Here is a tiny trained network, its code and every weight. The questions are about switching its units off for an input and a class, where a switched-off unit gives its printed mean instead of its output.

import numpy as np


def w(rows, s, z=0):
    codes = np.array(rows[::2]) - 128.0
    scale = np.full(codes.shape[1], s)
    scale[-1] = z or s
    return codes * scale


def f(y):
    return y / 2 * (1 + np.tanh(0.7978845608 * (y + 0.044715 * y**3)))


def log_softmax(a):
    a = a - a.max(-1, keepdims=True)
    return a - np.log(np.exp(a).sum(-1, keepdims=True))


def net(x, mask):
    res = np.array(x, float).reshape(1, 3) / 4 @ E
    y = f(res @ A[0][:, :-1].T + A[0][:, -1])
    res = res + np.where(mask, y, B[0][:, -1]) @ B[0][:, :-1]
    return log_softmax(res[-1] @ U[:, :-1].T + U[:, -1])


A, B = {}, {}
E = w([
[151,210,155,136,91,82,56,136,2],'x0',
[135,226,163,196,124,160,129,171,218],'x1',
[155,119,49,110,224,76,48,182,163],'x2',
],0.016)
A[0] = w([
[110,96,146,109,69,112,187,104,72,125],'neuron 1',
[136,82,74,106,194,104,112,152,219,83],'neuron 2',
[174,187,111,118,203,88,52,150,82,43],'neuron 3',
[130,100,138,124,164,187,116,129,118,72],'neuron 4',
[115,43,84,49,95,90,138,111,115,227],'neuron 5',
[135,84,127,62,66,54,89,52,29,175],'neuron 6',
[145,21,102,60,85,97,123,86,68,246],'neuron 7',
[118,34,106,85,194,60,63,193,159,164],'neuron 8',
[43,66,146,118,84,224,246,66,201,215],'neuron 9',
[101,212,166,242,135,164,120,209,192,162],'neuron 10',
[194,195,65,123,178,61,37,151,94,30],'neuron 11',
[76,128,160,120,69,66,123,75,44,205],'neuron 12',
[106,76,79,86,110,134,161,120,169,124],'neuron 13',
[149,183,227,211,54,139,87,103,8,97],'neuron 14',
[129,71,45,137,219,129,91,185,199,100],'neuron 15',
[172,124,114,113,104,61,58,193,121,13],'neuron 16',
[156,205,153,232,138,170,112,167,230,103],'neuron 17',
],0.014,0.012)
B[0] = w([
[155,152,89,95,181,186,162,144,84,182],'neuron 1',
[158,163,44,58,128,68,173,75,44,205],'neuron 2',
[148,78,143,196,177,213,116,176,194,193],'neuron 3',
[126,127,154,134,158,107,145,125,130,133],'neuron 4',
[51,94,154,129,209,103,69,96,161,213],'neuron 5',
[175,152,43,60,198,188,162,176,65,227],'neuron 6',
[148,86,36,91,236,196,112,139,95,234],'neuron 7',
[57,120,136,112,179,89,73,68,156,224],'neuron 8',
[182,70,194,201,155,217,80,223,205,255],'neuron 9',
[200,214,162,136,6,105,220,123,148,233],'neuron 10',
[171,92,209,196,108,222,93,196,209,208],'neuron 11',
[140,182,62,89,185,166,127,144,64,212],'neuron 12',
[64,125,160,126,173,98,74,81,146,178],'neuron 13',
[71,198,181,80,50,45,100,39,60,241],'neuron 14',
[167,127,38,92,83,62,194,101,40,223],'neuron 15',
[158,80,162,192,91,142,125,187,215,165],'neuron 16',
[234,196,79,112,63,136,250,155,104,223],'neuron 17',
],0.014,0.035)
U = w([
[118,59,129,162,212,210,87,191,167,249],'0',
[165,167,33,61,132,118,202,133,32,61],'1',
[169,146,195,212,77,171,182,189,226,210],'2',
[94,217,217,97,41,73,143,69,37,2],'3',
[36,58,84,87,187,10,102,70,85,32],'4',
],0.014,0.0095)

Each question gives the input, the list of numbers given to net, and the class t.
The units are the neurons (one row each of A and B). Each row of codes is followed by its name. A weight is (code - 128) times the scale printed after its matrix; where a second scale follows, it is the last column's (A, B and U).
mask holds one flag per neuron, in row order. A switched-off neuron (its flag False) gives its mean, the last column of its row in B, instead of its output. The means were averaged over made-up inputs and are rounded, as every weight is.
A unit's drop is (log p(t) with every unit on - log p(t) with that unit switched off) / (log p(t) with every unit on - log p(t) with every unit switched off).
The circuit of an input: a set's keep is (log p(t) with only the set's units on - log p(t) with every unit switched off) / (log p(t) with every unit on - log p(t) with every unit switched off). Starting from the 12 units with the biggest drops (on a tie, the unit counted first), units are removed one at a time, each time the one whose removal leaves the highest keep (on an exact tie, the one counted first), for as long as the keep stays at least 0.8.
units of the circuit, in order: the units of the circuit, biggest drop first
k most important neurons: the k neurons with the biggest drops, biggest first
drop of u: that unit's drop, to one decimal
input [8,1,-2], class 3: units of the circuit, in order -> neuron 14
input [7,2,0], class 3: 2 most important neurons -> neuron 14; neuron 9
input [6,1,-3], class 3: 2 most important neurons -> neuron 14; neuron 7
input [0,-2,-2], class 0: 4 most important neurons -> neuron 15; neuron 17; neuron 2; neuron 10
input [1,-3,6], class 0: 2 most important neurons -> neuron 11; neuron 14
input [-4,-7,0], class 0: 2 most important neurons -> neuron 14; neuron 9
input [6,0,5], class 0: drop of neuron 10 -> 0.3
input [8,5,-1], class 3: drop of neuron 14 -> 1.3
input [-4,-3,7], class 4: drop of neuron 2 -> 0.0
input [7,1,-2], class 3: 2 most important neurons -> neuron 14; neuron 7
